[[113 137 130 106 140 139 119]
 [142 111 119 122 146 148 140]
 [122 148 147 140 112 109 123]
 [122 146 145 141 117 114 125]
 [140 110 114 116 144 147 139]
 [140 147 145 140 129 131 143]
 [110 141 132 108 138 127 115]
 [142 130 136 146 140 141 141]]
Indices start at 1.
The top entry of the column that holds the smallest entry is 106
What is the entry in the bottom-right corner?
Answer: 141
What is the entry in row 1 and column 3?
Answer: 130
The entry in the bottom-left corner is 142
What is the entry in row 1 and column 1?
Answer: 113
The entry in row 3 and column 1 -> 122
The entry in the top-right corner -> 119
What is the entry directly above 131?
Answer: 147
What is the entry in row 1 and column 2?
Answer: 137
The entry at row 2, column 1: 142
The entry at row 2, column 2: 111
The entry in row 3 and column 3 is 147
The entry at row 2, column 3: 119
The entry directly below 108 -> 146
The entry just left of 123 -> 109

M = 134	123	127	142	131	136	134	126	106	135	123	131	132
The entry just right of the largest entry -> 131
The last entry: 132
The entry just left of 106 -> 126
Read off the entry just left of the largest entry.
127
